Here is a tiny trained network, its code and every weight. The questions are about switching its units off for an input and a target symbol, where a switched-off unit gives its printed mean instead of its output.

import numpy as np


def w(rows, s, z=0):
    codes = np.array(rows[::2]) - 128.0
    scale = np.full(codes.shape[1], s)
    scale[-1] = z or s
    return codes * scale


def norm(h):
    return h / np.sqrt((h * h).mean(-1, keepdims=True) + 1e-5)


def f(y):
    return np.maximum(y, 0)


def softmax(a):
    e = np.exp(a - a.max(-1, keepdims=True))
    return e / e.sum(-1, keepdims=True)


def log_softmax(a):
    a = a - a.max(-1, keepdims=True)
    return a - np.log(np.exp(a).sum(-1, keepdims=True))


def net(x, mask):
    ids = ['αδεζηλξφ'.index(c) for c in x.split()]
    T = len(ids)
    res = E[ids] + P[:T]
    r = norm(res)
    for j in range(2):
        rows = slice(3 * j, 3 * j + 3)
        q, k, v = (r @ M[0][rows].T for M in (Q, K, V))
        z = softmax(np.where(np.tri(T) > 0, q @ k.T / 3**0.5, -1e9)) @ v
        o = O[0][rows]
        res = res + np.where(mask[j], z, o[:, -1]) @ o[:, :-1]
    y = f(norm(res) @ A[0][:, :-1].T + A[0][:, -1])
    res = res + np.where(mask[2:6], y, B[0][:, -1]) @ B[0][:, :-1]
    return log_softmax(norm(res)[-1] @ U[:, :-1].T + U[:, -1])


Q, K, V, O, A, B = {}, {}, {}, {}, {}, {}
E = w([
[137,158,108,173],'α',
[125,137,117,3],'δ',
[122,185,114,113],'ε',
[150,80,107,120],'ζ',
[140,154,100,181],'η',
[66,161,100,125],'λ',
[157,165,190,117],'ξ',
[81,107,165,210],'φ',
],0.023)
P = w([
[71,99,255,113],'0',
[79,114,227,124],'1',
[90,113,204,125],'2',
[107,109,174,130],'3',
[115,117,156,136],'4',
[130,115,135,132],'5',
[147,121,103,137],'6',
[164,125,74,139],'7',
[171,133,56,132],'8',
[179,140,40,134],'9',
],0.0062)
Q[0] = w([
[55,81,147,135],'head 0',
[73,71,107,27],'head 0',
[210,13,183,248],'head 0',
[76,255,62,94],'head 1',
[136,116,11,125],'head 1',
[31,110,77,181],'head 1',
],0.0071)
K[0] = w([
[50,100,171,65],'head 0',
[46,100,100,167],'head 0',
[161,144,236,106],'head 0',
[169,119,110,125],'head 1',
[131,150,1,144],'head 1',
[91,128,67,88],'head 1',
],0.0099)
V[0] = w([
[145,150,123,129],'head 0',
[150,138,151,44],'head 0',
[254,184,77,146],'head 0',
[89,116,223,110],'head 1',
[135,108,218,165],'head 1',
[32,135,46,144],'head 1',
],0.0085)
O[0] = w([
[163,135,160,197,143],'head 0',
[157,137,122,130,128],'head 0',
[163,233,156,113,59],'head 0',
[190,192,66,66,252],'head 1',
[166,244,2,196,241],'head 1',
[44,227,86,112,103],'head 1',
],0.0064,0.0028)
A[0] = w([
[99,203,9,141,112],'neuron 0',
[86,59,145,199,123],'neuron 1',
[168,106,150,200,1],'neuron 2',
[103,140,136,215,140],'neuron 3',
],0.011,0.0054)
B[0] = w([
[124,28,117,134,254],'neuron 0',
[119,189,255,179,187],'neuron 1',
[129,81,97,122,144],'neuron 2',
[133,161,158,37,228],'neuron 3',
],0.009,0.0069)
U = w([
[124,175,87,186,27],'α',
[223,190,147,99,100],'δ',
[141,132,147,5,84],'ε',
[153,86,149,103,121],'ζ',
[101,148,187,160,255],'η',
[43,71,135,116,91],'λ',
[189,121,53,150,160],'ξ',
[136,101,61,158,174],'φ',
],0.017,0.004)

Each question gives the input, a string of symbols that net reads in full, and the target symbol t.
The units are the heads (3 rows each of Q, K, V and O) and the neurons (one row each of A and B). Each row of codes is followed by its name. A weight is (code - 128) times the scale printed after its matrix; where a second scale follows, it is the last column's (O, A, B and U).
mask holds one flag per unit, heads first, then neurons. A switched-off unit (its flag False) gives its mean, the last column of its rows in O or B, instead of its output. The means were averaged over made-up inputs and are rounded, as every weight is.
A unit's drop is (log p(t) with every unit on - log p(t) with that unit switched off) / (log p(t) with every unit on - log p(t) with every unit switched off).
The circuit of an input: a set's keep is (log p(t) with only the set's units on - log p(t) with every unit switched off) / (log p(t) with every unit on - log p(t) with every unit switched off). Starting from all 6 units, units are removed one at a time, each time the one whose removal leaves the highest keep (on an exact tie, the one counted first), for as long as the keep stays at least 0.8.
circuit, biggest first: the units of the circuit, biggest drop first
most important unit: the unit with the biggest drop
k most important neurons: the k neurons with the biggest drops, biggest first
heads that matter: for each layer, one digit per head in row order, 1 if its drop is at least 0.15 and else 0, layers parted by /
drop of u: that unit's drop, to one decimal
input δ α λ α α α η, target η: circuit, biggest first	[head 1; neuron 3]
input η ξ η ε φ ε φ φ ε, target φ: circuit, biggest first	[neuron 3; neuron 0]
input ξ φ η φ α α, target φ: circuit, biggest first	[neuron 0]
input ζ ζ α λ ζ, target λ: circuit, biggest first	[head 1; head 0]
input α ξ η, target ξ: circuit, biggest first	[neuron 0; neuron 3; neuron 1; head 0]
input ζ ζ α, target ζ: 3 most important neurons	[neuron 0; neuron 3; neuron 2]
input ε ε α, target ε: circuit, biggest first	[neuron 3; head 1; neuron 1]
input ξ λ φ α ζ ζ δ α, target ζ: circuit, biggest first	[neuron 0; head 1; neuron 3]
input λ ξ ξ α, target ξ: 3 most important neurons	[neuron 0; neuron 3; neuron 1]
input λ φ α α ε, target λ: 3 most important neurons	[neuron 0; neuron 3; neuron 1]
input η δ φ η α ζ η α, target η: heads that matter	01
input η φ α ξ φ ξ η φ ε, target φ: heads that matter	01
input φ ξ ζ, target φ: 2 most important neurons	[neuron 3; neuron 1]
input λ φ α ζ, target λ: most important unit	head 0
input λ λ φ ζ λ ε ε, target λ: circuit, biggest first	[head 1; neuron 0]
input ξ α η, target ξ: circuit, biggest first	[neuron 0; neuron 3; neuron 1]
input ζ ξ ε, target ξ: circuit, biggest first	[head 1; neuron 3; neuron 0]
input φ ζ ξ ζ α λ ε ε α, target ε: heads that matter	11
input ζ ζ ξ α, target ξ: 2 most important neurons	[neuron 1; neuron 3]
input ξ α λ α ξ α ζ η, target η: 2 most important neurons	[neuron 3; neuron 1]
input φ η ξ ξ ε ξ λ η α, target λ: most important neuron	[neuron 0]
input α ξ ε, target ξ: 3 most important neurons	[neuron 3; neuron 0; neuron 1]
input ξ ε ζ, target ξ: drop of neuron 3	0.5
input λ φ ζ α λ δ ξ φ λ λ, target λ: drop of head 0	0.0
